Here is a tiny trained network, its code and every weight. The questions are about switching its units off for an input and a target symbol, where a switched-off unit gives its printed mean instead of its output.

import numpy as np


def w(rows, s, z=0):
    codes = np.array(rows[::2]) - 128.0
    scale = np.full(codes.shape[1], s)
    scale[-1] = z or s
    return codes * scale


def f(y):
    return np.maximum(y, 0)


def softmax(a):
    e = np.exp(a - a.max(-1, keepdims=True))
    return e / e.sum(-1, keepdims=True)


def log_softmax(a):
    a = a - a.max(-1, keepdims=True)
    return a - np.log(np.exp(a).sum(-1, keepdims=True))


def net(x, mask):
    ids = ['ΔΘΞΦΨΩαβγεζημπτ'.index(c) for c in x.split()]
    T = len(ids)
    res = E[ids] + P[:T]
    u = 0
    for l in range(2):
        r = res
        for j in range(2):
            rows = slice(3 * j, 3 * j + 3)
            q, k, v = (r @ M[l][rows].T for M in (Q, K, V))
            z = softmax(np.where(np.tri(T) > 0, q @ k.T / 3**0.5, -1e9)) @ v
            o = O[l][rows]
            res = res + np.where(mask[u + j], z, o[:, -1]) @ o[:, :-1]
        u += 2
        y = f(res @ A[l][:, :-1].T + A[l][:, -1])
        res = res + np.where(mask[u : u + 4], y, B[l][:, -1]) @ B[l][:, :-1]
        u += 4
    return log_softmax(res[-1] @ U[:, :-1].T + U[:, -1])


Q, K, V, O, A, B = {}, {}, {}, {}, {}, {}
E = w([
[77,71,146,2,114,106,179,206,141,185,95],'Δ',
[107,65,131,117,171,19,104,191,108,142,116],'Θ',
[182,148,135,151,158,170,186,118,49,45,141],'Ξ',
[135,121,29,84,82,165,236,86,25,95,163],'Φ',
[147,110,183,66,48,130,40,223,169,10,122],'Ψ',
[137,149,106,147,122,47,134,153,208,161,171],'Ω',
[156,26,82,64,31,143,88,151,176,150,162],'α',
[232,26,204,82,142,140,147,133,136,115,135],'β',
[175,166,127,166,104,182,33,165,128,158,105],'γ',
[157,129,104,67,150,128,46,86,103,70,201],'ε',
[115,139,129,131,67,79,170,115,83,203,234],'ζ',
[87,222,126,117,156,60,94,179,126,38,110],'η',
[115,147,200,93,70,101,183,32,211,95,134],'μ',
[187,46,89,97,161,92,221,160,102,137,138],'π',
[179,155,82,5,94,1,164,117,164,66,86],'τ',
],0.015)
P = w([
[109,97,54,116,254,167,68,156,119,214,43],'0',
[105,61,164,166,89,100,110,156,132,66,183],'1',
[131,124,145,143,118,143,120,146,161,84,211],'2',
[130,155,157,113,116,147,117,163,166,76,197],'3',
[157,177,162,104,111,138,116,181,157,91,205],'4',
[174,216,153,97,115,164,118,187,168,100,198],'5',
[184,222,158,87,115,155,132,206,169,90,203],'6',
],0.0071)
Q[0] = w([
[10,91,173,245,137,183,142,42,68,221,16],'L0H0',
[213,167,112,38,110,105,157,240,108,179,126],'L0H0',
[124,78,137,88,134,108,100,115,173,112,170],'L0H0',
[95,47,63,155,125,137,129,141,131,79,74],'L0H1',
[40,138,86,134,99,110,47,113,85,255,137],'L0H1',
[139,110,162,167,213,171,157,145,65,199,101],'L0H1',
],0.0065)
K[0] = w([
[127,94,191,184,2,89,176,135,142,88,249],'L0H0',
[110,140,101,112,129,157,134,67,139,171,48],'L0H0',
[146,143,109,121,158,131,102,135,91,85,123],'L0H0',
[107,104,128,125,83,154,106,138,139,91,141],'L0H1',
[39,113,95,157,96,64,102,86,117,176,156],'L0H1',
[120,54,196,172,124,97,129,87,106,147,148],'L0H1',
],0.0081)
V[0] = w([
[110,161,100,186,91,177,189,157,143,111,72],'L0H0',
[73,117,190,171,178,200,160,115,45,97,36],'L0H0',
[161,47,2,223,55,121,158,143,86,159,197],'L0H0',
[121,168,144,97,224,147,207,137,148,167,167],'L0H1',
[198,90,185,138,209,132,150,190,178,184,152],'L0H1',
[160,104,101,111,189,142,105,20,192,174,78],'L0H1',
],0.006)
O[0] = w([
[136,219,188,181,83,93,107,103,198,75,58,16],'L0H0',
[72,96,127,180,116,184,84,131,170,87,3,4],'L0H0',
[184,152,222,44,232,89,47,98,113,98,109,20],'L0H0',
[162,98,177,244,143,172,104,5,150,157,138,160],'L0H1',
[181,76,126,180,18,186,102,135,147,129,159,176],'L0H1',
[108,93,23,119,77,64,134,59,138,109,123,86],'L0H1',
],0.0062,0.0023)
A[0] = w([
[203,98,96,126,131,2,134,140,125,105,63,135],'L0N0',
[102,92,152,209,126,39,41,181,200,206,203,160],'L0N1',
[147,141,178,223,83,205,86,113,25,139,181,254],'L0N2',
[125,176,143,120,125,91,114,183,102,65,105,184],'L0N3',
],0.0061,0.0028)
B[0] = w([
[176,155,105,113,181,190,140,126,189,100,126,191],'L0N0',
[113,192,139,79,146,254,125,102,177,120,149,253],'L0N1',
[87,131,177,46,180,116,137,125,193,106,81,210],'L0N2',
[118,83,150,137,203,139,164,124,147,203,167,192],'L0N3',
],0.0098,0.0053)
Q[1] = w([
[89,173,114,253,146,22,117,150,42,149,8],'L1H0',
[80,62,87,182,149,107,19,104,33,135,94],'L1H0',
[171,107,90,129,114,117,101,142,69,173,188],'L1H0',
[70,78,215,97,107,143,191,133,181,145,217],'L1H1',
[83,168,56,104,174,65,107,63,133,163,81],'L1H1',
[145,120,112,78,206,183,131,148,200,45,193],'L1H1',
],0.0056)
K[1] = w([
[110,102,240,71,166,122,176,214,187,2,188],'L1H0',
[115,107,208,99,45,127,157,166,131,57,179],'L1H0',
[133,127,141,159,135,164,87,141,72,118,106],'L1H0',
[84,81,45,143,59,107,89,101,89,226,65],'L1H1',
[131,118,85,65,145,159,80,151,86,94,234],'L1H1',
[162,134,27,131,181,119,53,136,97,195,52],'L1H1',
],0.0058)
V[1] = w([
[224,123,78,117,143,111,33,118,124,63,64],'L1H0',
[158,120,91,191,236,203,72,160,105,195,128],'L1H0',
[170,116,114,205,128,164,203,121,174,32,141],'L1H0',
[117,141,204,25,174,157,155,248,228,36,140],'L1H1',
[138,254,182,206,129,92,50,79,203,137,88],'L1H1',
[94,225,108,100,224,100,203,131,115,129,152],'L1H1',
],0.0051)
O[1] = w([
[121,103,177,122,49,212,174,139,54,4,171,132],'L1H0',
[117,51,202,170,93,175,172,134,175,122,196,198],'L1H0',
[165,98,151,11,102,185,168,57,120,206,82,152],'L1H0',
[3,104,144,113,56,104,28,78,71,178,113,230],'L1H1',
[83,197,193,52,158,111,192,203,159,67,168,3],'L1H1',
[34,192,155,242,158,186,211,88,31,165,130,221],'L1H1',
],0.0065,0.0042)
A[1] = w([
[86,89,95,108,153,63,126,105,139,233,134,253],'L1N0',
[155,150,36,76,229,151,136,183,187,132,72,222],'L1N1',
[119,178,125,139,155,213,41,255,73,152,109,25],'L1N2',
[132,65,137,221,134,74,79,215,191,165,29,130],'L1N3',
],0.0049,0.0017)
B[1] = w([
[115,58,161,160,149,112,134,176,172,157,145,219],'L1N0',
[89,29,121,148,211,110,125,97,119,75,113,254],'L1N1',
[46,129,113,93,77,131,237,125,111,54,135,175],'L1N2',
[144,254,169,129,130,174,123,158,201,119,176,137],'L1N3',
],0.009,0.0053)
U = w([
[83,54,134,132,157,158,125,92,137,130,140,253],'Δ',
[144,134,167,71,144,116,150,85,149,197,173,104],'Θ',
[235,124,179,107,124,150,133,106,137,158,119,103],'Ξ',
[135,149,138,101,90,83,139,206,134,72,134,100],'Φ',
[118,134,89,99,109,149,163,72,47,149,110,98],'Ψ',
[139,125,86,60,164,83,159,105,158,127,114,151],'Ω',
[213,96,119,209,129,130,164,166,100,141,161,127],'α',
[145,136,115,96,151,97,3,88,79,106,164,123],'β',
[170,116,89,61,81,140,76,135,135,160,118,71],'γ',
[90,163,149,87,118,169,69,107,137,117,22,121],'ε',
[160,168,101,174,142,175,76,100,201,159,136,78],'ζ',
[107,99,138,112,106,104,93,165,122,226,69,100],'η',
[98,111,143,198,79,88,189,78,176,133,94,121],'μ',
[156,141,198,169,187,156,114,79,89,102,80,82],'π',
[103,159,144,202,176,69,85,162,113,138,152,154],'τ',
],0.007,0.0049)

Each question gives the input, a string of symbols that net reads in full, and the target symbol t.
The units are the heads (3 rows each of Q, K, V and O) and the neurons (one row each of A and B). Each row of codes is followed by its name. A weight is (code - 128) times the scale printed after its matrix; where a second scale follows, it is the last column's (O, A, B and U).
mask holds one flag per unit, layer by layer, with each layer's heads first. A switched-off unit (its flag False) gives its mean, the last column of its rows in O or B, instead of its output. The means were averaged over made-up inputs and are rounded, as every weight is.
A unit's drop is (log p(t) with every unit on - log p(t) with that unit switched off) / (log p(t) with every unit on - log p(t) with every unit switched off).
The circuit of an input: a set's keep is (log p(t) with only the set's units on - log p(t) with every unit switched off) / (log p(t) with every unit on - log p(t) with every unit switched off). Starting from all 12 units, units are removed one at a time, each time the one whose removal leaves the highest keep (on an exact tie, the one counted first), for as long as the keep stays at least 0.8.
circuit, biggest first: the units of the circuit, biggest drop first
unit that matters most: the unit with the biggest drop
k most important neurons: the k neurons with the biggest drops, biggest first
drop when u is switched off: that unit's drop, to one decimal
input Φ ζ Ξ α μ μ μ, target π: circuit, biggest first	(L0H0; L0H1; L1H1)
input Ξ Ξ η γ, target ε: circuit, biggest first	(L0N2; L0H0; L1H1)
input π ζ Ω μ μ Ξ, target Ξ: 2 most important neurons	(L1N1; L0N2)
input ζ Φ μ, target τ: unit that matters most	L1H0
input η η π Ω, target ζ: circuit, biggest first	(L0H0; L0N1)
input Θ η ζ Φ τ, target Δ: 2 most important neurons	(L0N3; L0N0)
input ζ ζ Ψ Ξ ζ π, target τ: 2 most important neurons	(L0N1; L0N2)
input Ω Ω τ, target Θ: circuit, biggest first	(L0H0; L1H1; L0N3)
input ζ π Ξ β τ η, target τ: circuit, biggest first	(L1H0; L0H0)
input Ψ Ω μ Ω, target η: circuit, biggest first	(L1H1; L1H0; L0H1)
input Ψ β μ Ω τ γ, target ε: circuit, biggest first	(L0N2; L1H1)
input μ τ Θ μ, target Ω: 2 most important neurons	(L0N1; L0N0)
input μ Ψ Ω τ ζ α Ω, target Ω: 2 most important neurons	(L0N1; L1N1)
input ζ β Ω, target ζ: unit that matters most	L0N1
input Θ Ω Ω τ, target Δ: 2 most important neurons	(L0N0; L0N3)
input μ τ μ ζ, target Ω: 2 most important neurons	(L0N2; L0N1)
input η ζ μ Ω Ξ μ, target μ: 2 most important neurons	(L0N1; L0N3)
input μ μ Ξ, target Ω: 2 most important neurons	(L0N2; L0N1)
input Δ γ ζ α, target ζ: 2 most important neurons	(L1N3; L0N2)
input π Δ μ μ μ β, target Ξ: unit that matters most	L0H1
input ζ τ Ω ζ ζ Ω η, target τ: 2 most important neurons	(L0N3; L0N1)
input μ ζ μ, target Ω: 2 most important neurons	(L0N1; L0N3)
input μ Ψ μ α, target Ω: drop when L0H1 is switched off	0.5
input Ω μ ζ Ω, target Θ: drop when L1H1 is switched off	0.3
input ε μ μ Ω π, target α: drop when L0N2 is switched off	0.1
input μ μ Φ, target Ω: drop when L1H0 is switched off	0.5
input Φ β ζ μ τ, target π: unit that matters most	L0H0
